[-14   6  -2  -6   6  -4   7 -15  -1   2  12 -10  -5 -13   6   6  -1 -20
  22   2  -1  -7  -4 -15  21  13  -3   9   6  -8   2  -2  -1   7  -1   8
  -3   9   8  -1  21  -9 -11   2  -5 -11  -3  -1 -11   3   4   2  -5 -11
 -11   0  -3 -12  -6   2  -5  -2  -5   6   8  -1  -4 -10  -9  -2  13   8
  -6   1   9  -6   0   1  -1  11  -1  -3   6  -5   7   2   3  12  10  17
   8   5  -4  -3   1  -6 -12 -10  -4  16   6  -6   4   4   6   7  -1  -7
  -6  -3   3  -1  -2   2  -4   3   0  -4  -3  18   5 -18   5   8  -3 -24
  -7  -3   8  -2  17  -8  11  -3  -3  -3 -19   0  -5  -3 -10   4  -5  -4
   6 -13  -2   5   7  -2  18   2  -9   2   0   4  23   3  -9   2  16   2
   0 -10 -11   7   0   9  -1  -3  14  -5   3  -2  -6   6  -9  -2   7  -3
 -12   7   0   3  -1   7   2  -2  -6]
tofal
[ -6  -1   8   1  10   8   3 -11   8  -1   4 -16   1 -12  -3   2   2   0
   4   4   2   4  -4   0  -1 -19   5   9 -11  -1   7   2   6   4   3  10
  -4   1   2   6   9  -4  -4   0   4   2   4   3 -15  -1   6  -2 -14  23
   7   0   3  -4   6   1  -2  -8  -8  17  -2   1  -4 -15   5   4   9   0
   5   2   4  -2  13 -14   2   4  -5   0  12  -6   4  -5  -1  -4   6   0
   6   5   0  -1   7  16  -7 -14  -4   7  19  -5   8  -4   3  -3   0 -15
   0   0 -12   2  -5  -1  -3  19   3  11   1  15   3 -19   6  -6   1   4
 -21  -1   5  -2  11  -6  18   6  -7   0   2   1  -3  -1   2   8  10   6
  18  11  -1  -1  -3  -4   6   1  -1  -8  -7  -5  17   0  -6  -8  -3   0
   4  -5 -13   7  -1   1  -3 -14  23   0  -4   3  -6  -5   5  -8   7  -3
   3  -8 -18  -5  -1   7   0  -5  -6]
dif
[-10   2 -13   4   5 -30 -12   9   2  -4   8 -13 -11   5   0  19  -2  -6
  13  -2  -8  -1  -1  -2   5   5  -9 -13  -6   6  -2  -1  -2  -5   7  -3
   5  -5  10  -7  -4  -5   2   5   9   8   0   2  -8   0  -4   5  -8 -30
  12   2  -6  -9  -5   3   2   0  -1 -14  -4   9  12  17 -14 -14  -8 -17
  -3  12   0   0  -5  -1   1   3  -2  -5  -2  13  -4   8  -5  12   1  15
   1   9  -6   4  -3   0   3  -4 -32   7   5  12   0   3   0  10   4  -8
   1   4   7   3  10  -6  -7 -26  10  -3   1  13   6 -13  13  -4   8   9
  -6   2 -30  -2   8   6  -1  11  12  14   5   5  -1   1   4  -9  -4   3
  -3  17   1  14  -8   0   3  10   2   8   9  -2   3  10   5  -4  13  -7
   2 -10  10  -8   5  10   4  14   1   2   6 -17 -10   0   8  -4   2  12
  -5  14  11  -1   9   3  -2  -3   5]
fafub
[ -1  -6   9   8  -6   4   2   1   0   3  -5   0   6  -7   3 -14   9   4
   4   8   4   2   3   3  -9  -8   6  21  -5  -6   1   3   5   4  -5   6
  -4   6  -8   2  -5  -4   0  -8   0   1   2   0  -1   4   5  -1  -6  14
   8   6   3   4   0   0   3  -8   4  20   2   1  -7  -3   8   7   7  -8
   3  -5  -2   8   7  -4  -3  -3  -2   5  11  -9   3  -3  -6  -5   4  -8
   4  -8  -7  -1   7   7  -4  -1   1  -7   6  -8   2  -5   1  -8   3  -3
  -4  -2  -8   2  -4  -4  -5  13   0  15   3   5  -2  -6  -6   0  -7   1
 -11   2  11   2   0  -5  10   6  -3  -5   4   0  -2   1  15   9  10  -1
   5  10   2   3  -7  -5   0   6   1 -12  -2  -6  10  -1   3  -5  -8   5
   6   8  -6   3   5 -10  -5 -11   9   1   1   0  -3  -3   3  -5  -2 -17
   2  -2 -17  -6   1   3   4  -3   1]
Vul
[-11   2  -5  -8  -2  -3 -11  -6  -5  -4  10  -1 -10   2   5   1  -4  -6
  12  -3  -1  -7  12 -18  18  19  -1  17   9 -11  -2  -5  -4  11   7  11
 -13   0   4  12  38  -5 -15   3  -3  -1  -5  -9  -1   6   4   3  -1 -26
 -20  11 -10  -1   5   5   6   1 -16  10  11  -2  -1  -5  -7 -13  -6  18
  -3   0   6  -3 -10  -5  -2  14  -2   5   5  -7   7   1   2   9   1  10
   7  -1  -4  -2   1 -13 -14  -6   5  12  -3  -1  -1  -5  11   7  -6  -1
 -12   3   2   3 -11  -2   1  10  -4   6   2  14   2  -8  15   8  -3 -15
  10   7  -2  -4   3  -8  10 -12   6 -12 -11   2  -2  -5  -6   6   8   2
 -10 -14   1 -16   2   0  17  -3  -7   0  -1   4  15 -19   8 -16   7   5
  14  -4   3   9   0  11  -4   5  12  -6   4  -8   0  -6   3  -4   1 -10
  -6  15  11   3   7  -4  -3   4  -3]
tofal
[  2  -4  -3  -5   2  -9  -3   6  -6   0   8  -5   1  -2  -1   4  -3  -9
   6  -6  -5 -11  -6  -2  -4   0  -1  -2  -3   6   6  -1  -1  -6   5  -2
   4   0   6   6   9   3   3   5   2   9   1  -4 -13  -2   1  -3  -7 -13
  -1  -8  -3  -6   1  -4   1  -3 -18  -5 -12   4  14  -7  -7  -4  -3  -6
  -1   2   0  -1  -2 -12   3  10   2   2   0 -14  -4   5  -9   3  -2   1
   8   2   3   8  -2  -6   4  -2   2  -2   2   8  -2   5   1   2  -1 -10
   2  -1   1  -2   3  -2   8  -2   6  -1   3  11  -1  -7  10 -14  -1  -9
 -18  -5 -16  -3   4   2   7   1   8   9  -2   2  -7   1   4  -1  -8   5
  -6  10   1  -9   0  -7   9  10  -3  14   6  -4  18   0   7   5  -1  -7
   2 -15  -4  -4   1   4  -6   9   8  -2   4 -13  -6   2  -2  -2   6  18
   1   4   4   6  -1   4  -4   6   0]
fafub
[ -8   3 -10 -11   8 -15  -2  -6 -10   3   7   4  -2  -7  -2  11   2 -11
  22  -1  -6 -10  -3   0  14  13  -7  -6  11  -3  -7  -3   2  -3   1  -3
  -2   7  10  -7   4   6  -6  -5  -4 -16  -4  -4   2   0   3   6  -3 -16
 -13   8  -2 -19  -6   2  -1   6   6  -8  -3  -1  -1   1 -12  -1   1   9
  -9   6   1   5  -7  17   2   7   0   1  -2   3  -2  -2   7  15   5  18
   3  -3  -2   1   0 -15  -2   0 -13  12  12   5   0   2   3   4  -6  -6
 -11   1  17  -2   1   0   0  -8   6  -7   2  13  -1  -3  -6   7   0 -18
  14  -3   7  -5  14   3   2   7   6  -7  -8  -6  -1  -5  -6  -3  -7  -1
  -2  -5  -4   1   8   0   8  -4   2   2   2  -3   2  10 -13   0  15  -3
  -1  -2  10  -4   4   4  -4   6 -10  -3   9  -9  -8   6  -2   3   3   3
 -12   3  10  13   2   3   1  -4  -3]
dif
[ -9  -8   8   3   6   2   2  -8   3  -1 -11  -7   1   2   5 -11   8   6
   3  11   3   6   6   2  -9  -8   4  16 -10 -11  -5   4   7   5  -9  10
  -8  -3  -4  -5 -12  -9   2 -10   4  -6  -3   5   8   4   1 -11  -6  20
  11  10   6   9   1   2  -1  -5  14  13   3   4 -10   0   5  10  10  -7
   2   2  -4   8  11   1  -3 -11  -4   0  11   1   0  -2   0  -2   3  -5
   1   1  -5  -3  11  12  -2   0  -8  -4   9 -11   4 -10   0  -6  15   1
  -5   2  -9   5  -2  -7 -12  13  -4  17   5   2  -1   0  -7   8   6  11
  -9   7  16   3  -4  -4  12   7  -7  -4   8   1   0  -1   2   6  12  -2
  18  10   4  10  -3   1  -9   1   2 -19  -6  -1  -3   3  -4  -6 -13   6
   6   6  -3  -3   2 -10   0 -13   1  -5   1  11  -1  -4  -3  -3  -6 -26
   2 -14 -16  -3   4   6  11  -7  -1]
Vul
[  1  -4  -8  -5  -3  -6  -1  10 -10  -2 -16  22   2  10   5   0   5   5
   0   3  -9  -3   8   3 -13  -5  -6  -6   1  -5 -13   1   0  -5   0  -7
  -1  -5  -6  -7  -4   5   9 -13  -5  -4  -7   1  26   3   1   1  11 -15
  -1   8   4   0 -15   2   2  12  14  -9  -9   0  -2  19  -4  -1 -13  -8
  -7   7  -7   9 -10  18  -2  -5  -1   5 -11   8  -8   3   0   1  -7   0
  -8 -15   1   8   4 -11   1  16  -8 -10  -6  11  -6  -3  -6  -4   1   4
   1  -2  13  -3   4  -8   3 -10   2   0  12  -4  -5  25 -11  -6   0   4
  19   3   3  -4  -7   7  -7   7  14  -8   7  -4   4   1   4 -11  -1  -1
  -3  -3   2   4  -2   4  -8   4   6  -2   7  -6 -22   2   2  -2  -1   1
   0  10  16 -15   5  -8  -3  -1 -26   4   0  -4  -3  -2   2   3 -17   0
  -1  -3  12  14  13  -3   3  -3   7]
fopok
[  2  -1  -5 -10  -8 -16  -5   8 -12  -1 -10  12  -9   5  12  -5   3   3
   6   2  -5  -4  15 -11   5   3  -7  11   7 -12 -15   2  -9   0  -3   4
  -1  -4   2  -7   3  -5   1  -6  -5  -8  -4  -3  16   6  -2  -2   8 -34
  -9  10  -4   5  -6  14   8   4  -2  -4   5   3   0  18 -10  -1  -5  -8
  -8   3  -2   5 -18  21  -1   3  -1   5   0  -7  -3  10   2  11   3   1
  -4 -11  -3   6   1 -18   2  12   1  -2 -26  -1  -7 -10   0  -2  10  11
 -11  -1  10   0   0  -6  -8  -9  -4   1  10  -5   1  23  -5   2  -5 -10
  19   2   2   6  -2  -1 -15  -5  10  -9   3   2   0   1  -1  -4  -1  -2
  -8  -8   0  12   2   7   4   7   8  -9   2   3  -8  -4  12   4   2   9
  10  11   9  -7  -3  -3  -7  21 -13   0   0  -3  -2  -6  -5   2 -12 -10
  -3   4  11   9   5   1  -1  -2   4]
fopok
[ -5   7  -9 -14   1 -19  -9  -5 -11   4   9   4 -10  -7   2  16  -2 -17
  21  -6  -5 -13   0  -4  28  16  -4  -5   8  -1   3  -6  -8  -1   5  -2
  -6   1  14  -3  18  -3  -8  -3  -8  -7  -1  -2  -4  -2  -2  -1  -2 -30
 -16  -3  -5 -18  -4   2   3   5 -10  -7   3   2   4  -5 -12  -4  -2   8
  -7   8   8  -1 -11   6   0  13   1   0  -5  -5  -2   6   9  12   5  15
   5   1  -2   5  -5 -17  -7  -4  -5  15   6   7  -5   0   3   8  -2  -8
  -5   2  15  -4  -1  13   1 -15  10 -11  -1  18   5  -5   3  -2  -6 -24
  13  -8  -3  -2  15   0   4  -2  10   1 -17  -2  -3  -4  -6  -3 -13   3
 -12  -5   1 -12   8   1  16   8   7  10   4   5  14   9  -3  17  16  -6
  -2  -5   7  -4  -3   3  -4  13  -3 -17   4 -11  -8   3  -4   5   6  10
 -11   7  17  12   1  -3  -4   5  -1]
dif
[ -4  -3  -8  -8  -1  -6  -6   3 -12   1  -4   9  -5  -1   6   3   5  -4
  10   1  -3  -9   5  -3   8  11  -4   5   4  -5  -8  -5  -5   2   0   3
  -5   2   4  -1   4  -3  -1  -6  -4  -5  -6  -3   5   5  -2  -1   1 -32
  -8   9   0  -6 -10   1   1   6   0   5  -1  -1   0   7  -5  -2  -8  -4
  -7   4  -2   3 -13   7   3   6   0   3   2  -5  -3   2  -3  13   5   5
  -1 -12   1   5   2 -18  -5   5  -3  -2  -8   1  -4  -3   3   2   1  -1
 -10   0  12   1  -1  -8  -5  -2  -2   5  12   6  -1  10  -2   2  -3 -13
  14   1   4   3   2   2   3  -2   6  -8  -8   1   3   4  -5   2  -2  -2
  -4   0   4   7   1   2   8   5   3   0   2  -3   1   2   2   2   7   5
   4   0   7  -7  -2  -4  -4  11  -3  -1   4  -5  -7   1  -1   1  -4  -9
  -1   5  10   7   4   1   2   4   8]
fopok
[-14  -1  -2  -4  20  -3   1 -14  -4   1  -5  -3  -2  -9   3   3   4 -11
  21   3   2   2   0  -5  12   9  -1   8   4  -2   0 -10   6   5  -5   6
 -14   8   2  -1  -4  -6 -12  -3  -4 -10  -4   3   6  10   3   4  -9  18
  -6   6   3 -11   1   9  -2   3  13   8   2  -4 -12 -14   0   6   9  18
   1   6   4   2   8  11   0   7  -7  -5   8  -1   3  -1   3  10   9  12
   7  -2  -9  -4  10   3  -8 -11 -12  20  26  -7  10  -6   2   1  -6 -13
 -13   1   5  -3  -4   0  -3   9  -8   7   1  20  10 -12  -8  10  -1  -8
   5   5  18  -5   7  -6  17   9 -12 -11 -12  -4  -4  -4 -10   7   1  -1
  18  -3   3   2   6   3   9  -8  -1 -12  -3  -1   7  11 -22  -6  10   2
   8  -7   1  11   7  -1  -2 -18   8  -4  -1   5 -13   3   1   2   2  -5
 -10 -13  -5   8   6   2   4  -5  -7]
tofal
[ -2  -1   2   3   3   5   0   3  -1   0  -8   3  -2   2   7 -16   8   9
  -2   6   0   1  10  -4 -14  -5   2  19  -6 -11  -2   5   4   4  -1  12
  -5  -3  -8  -1   0 -11   5  -8   4   6  -1  -4   2   7   5  -8  -2  -2
   4  11   3   9   1  -5   6  -4   1  21   0   1   1   5   6   2   0 -10
  -1  -4  -2   8  -1  -6  -1  -3  -5   4   8 -12   0 -15   1  -3   1  -8
   1 -13  -3   1   9   2  -3   1   1  -5 -10  -4   1 -10   0  -3   1   1
  -4  -3 -10   6  -6 -10  -8  17  -3  19  10   4  -4  12  -7  -1  -4   5
  -5   4   4   2 -11  -7  12   7   5  -7   9   1   2   3   5   6  18   4
  12   5   1   2  -6   4  -1   4   4  -7  -5  -6   9  -3  12  -7 -10  10
   7   6  -1   1  -1  -9  -5  -2   6   0   1   3  -5 -11   5   2  -2 -22
   4  -5 -13  -4   3   2   1  -5   3]
Vul
[-11   2   2  -4   2   4  -5 -14  -1   0   2  -5  -9  -3   7   0   2 -13
  16   8   1  -3   5  -8  17  17   0  20   9  -8  -6  -4  -1  12   0  12
 -15   8   2   7  11  -8 -12  -7   2  -9  -6  -6   4   9   1   3   1  -2
 -14  10   0   2   1   6   3   0   0  11  14  -6 -11  -5  -4  -7   6  13
  -2  -4   5   2   1   7  -3   5   6   3   9   4   8  -7  -1  10   5  10
   6  -1  -7  -6   9  -9  -9  -9   2  16   3 -10   5  -6   5   3  -3   0
 -14   1  -3   2  -7   2  -1  12  -6   5   5  11   6  -6  -2  19   0 -17
  10   4  17   0   0  -9  12  -5  -8 -13 -13  -6   0  -4  -8  13   8  -1
   7 -15  -1  -4   4   1  11  -7  -2 -10  -4   2   8  -2  -7  -7   8   4
   5  -1  -2  16   1   7  -3  -6  11  -4   0  10  -2  -4  -8  -1  -1 -14
 -13   4   1   1   5  -1   2   0  -1]
tofal
[ -5  -6  11   5   0   4   5  -1   3   2 -11  -3   4  -2   4  -9   8   5
   4   5  23  12   7   9  -5  -7   0   6  -4  -3   0   1   0   3  -4   5
   0  -1  -6 -12 -15  -3   7  -9   3  -6   2   7   7   1   8  -4  -2  22
  10   2   6   6   0  -1  -5  -2   9   9  -3   6  -8   4   6  15   4  -9
   7   8  -5   3   8   5   0 -11   0  -2   3   3   2  -6   1  -2  -1  -9
  -1   3  -4   0   0  16   4   0  -4  -5   2 -12   5 -10  -1  -5   8   1
  -2  -7  -3   0   3  -4 -15   7  -6   8   4  -9   4  -2 -15  -2   0   8
  -6   2  10   5  -3  -2   5   6 -13   1   9   4   2  -4   0   8   4  -4
  16   6   1  21  -3   1 -10   3   4 -11   1   1  -7   8  -5  -3  -6   4
   4   6  -8  -6   5  -6   3 -10  -1   0  -1  10   4  -2   0   0  -3  -8
   4 -13 -11  -4  -3   2   1  -6  -3]
Vul
[ -4  -1 -13  -5  10 -25  -6  12  -7   7   1   7  -8  -9   5  12   0 -12
  18   4  -7 -19  -4   7  -7   0 -12  -3   0  -3 -13  -7  -1  -4   5  -4
   9   4  18 -13 -13 -12   4  -4  -1  -3   2   0  -2  -2   1   0  -9 -39
  11   6  -6 -19 -24   0  -6   3  11  -8  -9   2  11  30 -15  -2   7 -32
 -23   3  -2  18 -10  17   3  -5   8   0   4   6  -5   6   1  22   5  29
  -5 -13  -3  10   2 -23   7   1 -17  -3  -5   6 -11  11   3   4   7  -9
  -9   3  16  -3   9 -17 -14 -22   6  -3   7   3  -1   8  -4  -9  -1 -15
  -6  -6  -6   7  17   6  -2   8   9  10  -9   1   1   5   4 -12 -19  -2
  -7  17  -6  29   2  -1   2  18   8   7   8  -9   9  16   0   5  11  -4
   6   1   5 -15  -1  -5   1  20  -1   4   7 -12 -16  10  -1   5  -3   4
  -9   9   2   2 -11  10   4  -2   6]
fafub
[-13   5  -4   2  22  -1   0  -6   3   8  11 -17  -4 -25  -2  -5   0 -21
  30   2   6  -7 -11   9  20   4 -10   4   5   0  -4  -7   7   3  -6   4
   0  14  12  -2  -5 -20  -6   0   0 -17   2   5  -9  -5  -3  -2 -19   1
   4   1   0 -25 -14   3  -7  -3  10   0   0  -1   6  -3  -8   5  31 -16
   0   5  10  12   8   8  -1  -3   1 -10  13   9   2   2   0  22  14  34
   9   7  -8   0   4  -8  -3 -15 -19  11  15 -12   6  15   3  11   4 -22
  -6   3   6  -2   2  -2 -10  -8   4  -6  -6   6   7 -18  -3   6   2 -17
 -14 -11   9   2  26   5   8  10 -17   9 -21  -3  -4 -10  -8  -5 -14  -2
  12  14  -3  28   9 -15  10   4  -1   3  -3   1  24  21 -13   0  18  -1
  -2 -12  26  -1  -1   2   4  -6  14  -2   6  -2 -20  14 -10   5   9   7
 -14  -2 -12  -6 -14  13   6  -5  -9]
fafub
[-11   1   5  -2   1  -2  -6  -2   5  -4  -4  -8 -12   2   7 -13   8   0
  10  10   2   9  13  -4 -11   1  -3  23  -7 -16  -6   1  -1   8   1  15
  -9  -2  -3  -3  -3 -13   2 -14   8  -3  -2  -2   2   6   3  -3  -8   0
  10  12   2   2  -3   1   4  -7   7  17  14   7  -3  10  -2   0   7 -14
   1   5   1   6  -1 -10   3  -4  -2   1  13   4   6   3  -1   5   2   0
   0   1  -9  -3   5   6   0  -9  -6   0  -8 -17   2 -10   9  -3  10  -1
 -11  -1 -10   7  -5  -9 -17  11  -3  21   7   3   7  -2  -2  10  -1  -1
  -2  10   3   1  -1  -6  15   0  -7   2   4   7  -2   3   1   6  17  -4
  10   6   0  21  -4   6   0   5   1 -14   1   5   5  -1   3  -5  -7  11
  10   3  -4  -2   1  -5  -8   2   9  -2   5   9   0  -5  -2  -5  -7 -22
   0   1 -12  -8  -1   2   2  -7  -2]
Vul
[  2 -10   0  -3   2   1   3   4  -4   2  -3   0  -6  -6   5 -13   5   1
   3   5  -5  -1   6   3  -9  -9   2  16  -5  -8  -2   4   1  -1  -2   4
   0  -1  -7   1  -3  -3   8  -6   1  -4   2  -1   3   3   2  -5  -6   0
   3   2   2   7   3  -4   4  -2  -2  12  -2   2  -3   1   0  10   6 -10
  -1   1  -1   3   1  -5  -1  -2  -1   3   8 -10  -1   2   6  -3   1  -6
   1 -12  -1   1   3   0  -3   0  12  -7  -3  -5  -2  -6  -2  -6   8  -3
  -2  -2  -3  -1   0  -6  -5  10  -3  14   7   3   0   5  -7  -3  -2  -1
 -12  -2   3   2   1  -3  10   4   3  -4   4   4  -1   0   4   3   2   4
   7  11  -1   4  -5  -1   1   6  -8  -6  -2  -4   8  -2   6  -2  -9   4
   5   5  -7  -2   3  -8  -3   0   6  -3  -2   0  -1  -5   0  -4  -4 -10
   2 -10 -12   5   3   7   1   6   1]
Vul
